Here is a tiny trained network, its code and every weight. The questions are about switching its units off for an input and a target symbol, where a switched-off unit gives its printed mean instead of its output.

import numpy as np


def w(rows, s, z=0):
    codes = np.array(rows[::2]) - 128.0
    scale = np.full(codes.shape[1], s)
    scale[-1] = z or s
    return codes * scale


def f(y):
    return y / 2 * (1 + np.tanh(0.7978845608 * (y + 0.044715 * y**3)))


def softmax(a):
    e = np.exp(a - a.max(-1, keepdims=True))
    return e / e.sum(-1, keepdims=True)


def log_softmax(a):
    a = a - a.max(-1, keepdims=True)
    return a - np.log(np.exp(a).sum(-1, keepdims=True))


def net(x, mask):
    ids = ['ΔΘΛΨξφω'.index(c) for c in x.split()]
    T = len(ids)
    res = E[ids] + P[:T]
    r = res
    for j in range(2):
        rows = slice(3 * j, 3 * j + 3)
        q, k, v = (r @ M[0][rows].T for M in (Q, K, V))
        z = softmax(np.where(np.tri(T) > 0, q @ k.T / 3**0.5, -1e9)) @ v
        o = O[0][rows]
        res = res + np.where(mask[j], z, o[:, -1]) @ o[:, :-1]
    y = f(res @ A[0][:, :-1].T + A[0][:, -1])
    res = res + np.where(mask[2:6], y, B[0][:, -1]) @ B[0][:, :-1]
    return log_softmax(res[-1] @ U[:, :-1].T + U[:, -1])


Q, K, V, O, A, B = {}, {}, {}, {}, {}, {}
E = w([
[154,32,239],'Δ',
[213,104,118],'Θ',
[117,188,21],'Λ',
[181,47,126],'Ψ',
[90,3,77],'ξ',
[118,112,92],'φ',
[102,22,36],'ω',
],0.012)
P = w([
[82,150,183],'0',
[142,157,101],'1',
[55,32,165],'2',
[158,143,79],'3',
[94,47,144],'4',
[174,145,67],'5',
[105,46,111],'6',
[179,123,43],'7',
[135,59,133],'8',
[194,105,11],'9',
[152,59,150],'10',
],0.012)
Q[0] = w([
[145,126,105],'H0',
[99,255,148],'H0',
[105,127,180],'H0',
[176,165,164],'H1',
[95,88,184],'H1',
[136,153,92],'H1',
],0.017)
K[0] = w([
[130,149,43],'H0',
[47,158,205],'H0',
[38,182,131],'H0',
[33,121,201],'H1',
[206,47,134],'H1',
[10,160,99],'H1',
],0.011)
V[0] = w([
[181,101,147],'H0',
[111,118,38],'H0',
[165,255,70],'H0',
[42,105,145],'H1',
[29,110,185],'H1',
[69,102,133],'H1',
],0.012)
O[0] = w([
[220,50,164,157],'H0',
[2,171,83,254],'H0',
[116,223,107,97],'H0',
[62,158,40,121],'H1',
[89,79,59,81],'H1',
[97,38,92,138],'H1',
],0.0099,0.0086)
A[0] = w([
[192,19,154,154],'N0',
[138,212,2,75],'N1',
[148,178,164,253],'N2',
[111,147,71,237],'N3',
],0.0098,0.0029)
B[0] = w([
[174,190,99,254],'N0',
[205,64,150,220],'N1',
[254,187,34,136],'N2',
[70,215,239,227],'N3',
],0.0087,0.0067)
U = w([
[147,65,170,96],'Δ',
[146,63,77,2],'Θ',
[145,182,167,147],'Λ',
[114,115,2,65],'Ψ',
[81,111,116,193],'ξ',
[87,218,113,138],'φ',
[98,120,110,222],'ω',
],0.014,0.0026)

Each question gives the input, a string of symbols that net reads in full, and the target symbol t.
The units are the heads (3 rows each of Q, K, V and O) and the neurons (one row each of A and B). Each row of codes is followed by its name. A weight is (code - 128) times the scale printed after its matrix; where a second scale follows, it is the last column's (O, A, B and U).
mask holds one flag per unit, heads first, then neurons. A switched-off unit (its flag False) gives its mean, the last column of its rows in O or B, instead of its output. The means were averaged over made-up inputs and are rounded, as every weight is.
A unit's drop is (log p(t) with every unit on - log p(t) with that unit switched off) / (log p(t) with every unit on - log p(t) with every unit switched off).
The circuit of an input: a set's keep is (log p(t) with only the set's units on - log p(t) with every unit switched off) / (log p(t) with every unit on - log p(t) with every unit switched off). Starting from all 6 units, units are removed one at a time, each time the one whose removal leaves the highest keep (on an exact tie, the one counted first), for as long as the keep stays at least 0.8.
units of the circuit, in order: the units of the circuit, biggest drop first
top k neurons: the k neurons with the biggest drops, biggest first
heads that matter: for each layer, one digit per head in row order, 1 if its drop is at least 0.15 and else 0, layers parted by /
input φ Θ φ ξ φ ξ Θ Δ ω ω Δ, target ξ: heads that matter : 10
input Θ ξ ω Δ Θ Δ, target Θ: top 2 neurons : N3; N0
input ξ Ψ Δ Θ, target Θ: top neuron : N1
input ω ω Δ, target ξ: heads that matter : 11
input ω Ψ φ, target Δ: heads that matter : 11
input ω Δ ξ φ Θ Δ Λ φ ξ ω Θ, target ξ: heads that matter : 10
input ω Δ Δ, target Θ: units of the circuit, in order : H1; H0; N3
input ω ω φ Λ ξ, target φ: heads that matter : 10
input φ Δ ξ, target Θ: heads that matter : 10
input Δ ω Δ Θ Λ Θ Δ, target Λ: units of the circuit, in order : H1; N0
input φ Ψ Λ Δ Θ Θ Θ, target Λ: units of the circuit, in order : H1; H0
input Δ φ Ψ ω Θ ω Θ ω Θ ξ, target ξ: top 3 neurons : N3; N0; N2
input ω Ψ Λ Δ Ψ, target Θ: units of the circuit, in order : N3; H0; N0
input ξ φ ω Δ Δ Δ Ψ Δ Θ, target Θ: units of the circuit, in order : H0; N3; N0
input Ψ ω Λ Θ φ, target Λ: top 2 neurons : N2; N1
input Δ ω Ψ ω Θ ω Δ Θ ω Λ Ψ, target φ: units of the circuit, in order : H0
input Ψ Θ Δ Λ, target Λ: heads that matter : 01
input Δ Δ ω, target Θ: heads that matter : 10
input Λ Ψ Δ ω ω Λ Δ ω Θ, target ξ: top 2 neurons : N0; N2
input Δ Ψ ω, target Δ: units of the circuit, in order : H0
input ξ ξ ξ, target Ψ: top 2 neurons : N0; N1
input Δ Θ Ψ, target Λ: heads that matter : 11
input ω Δ Ψ, target Θ: units of the circuit, in order : H0; H1; N0
input ω ξ ω, target Ψ: top 2 neurons : N0; N1
input ω Ψ Λ ξ ω ω Λ, target ξ: top 2 neurons : N3; N0
input ξ ξ Δ, target Ψ: heads that matter : 01
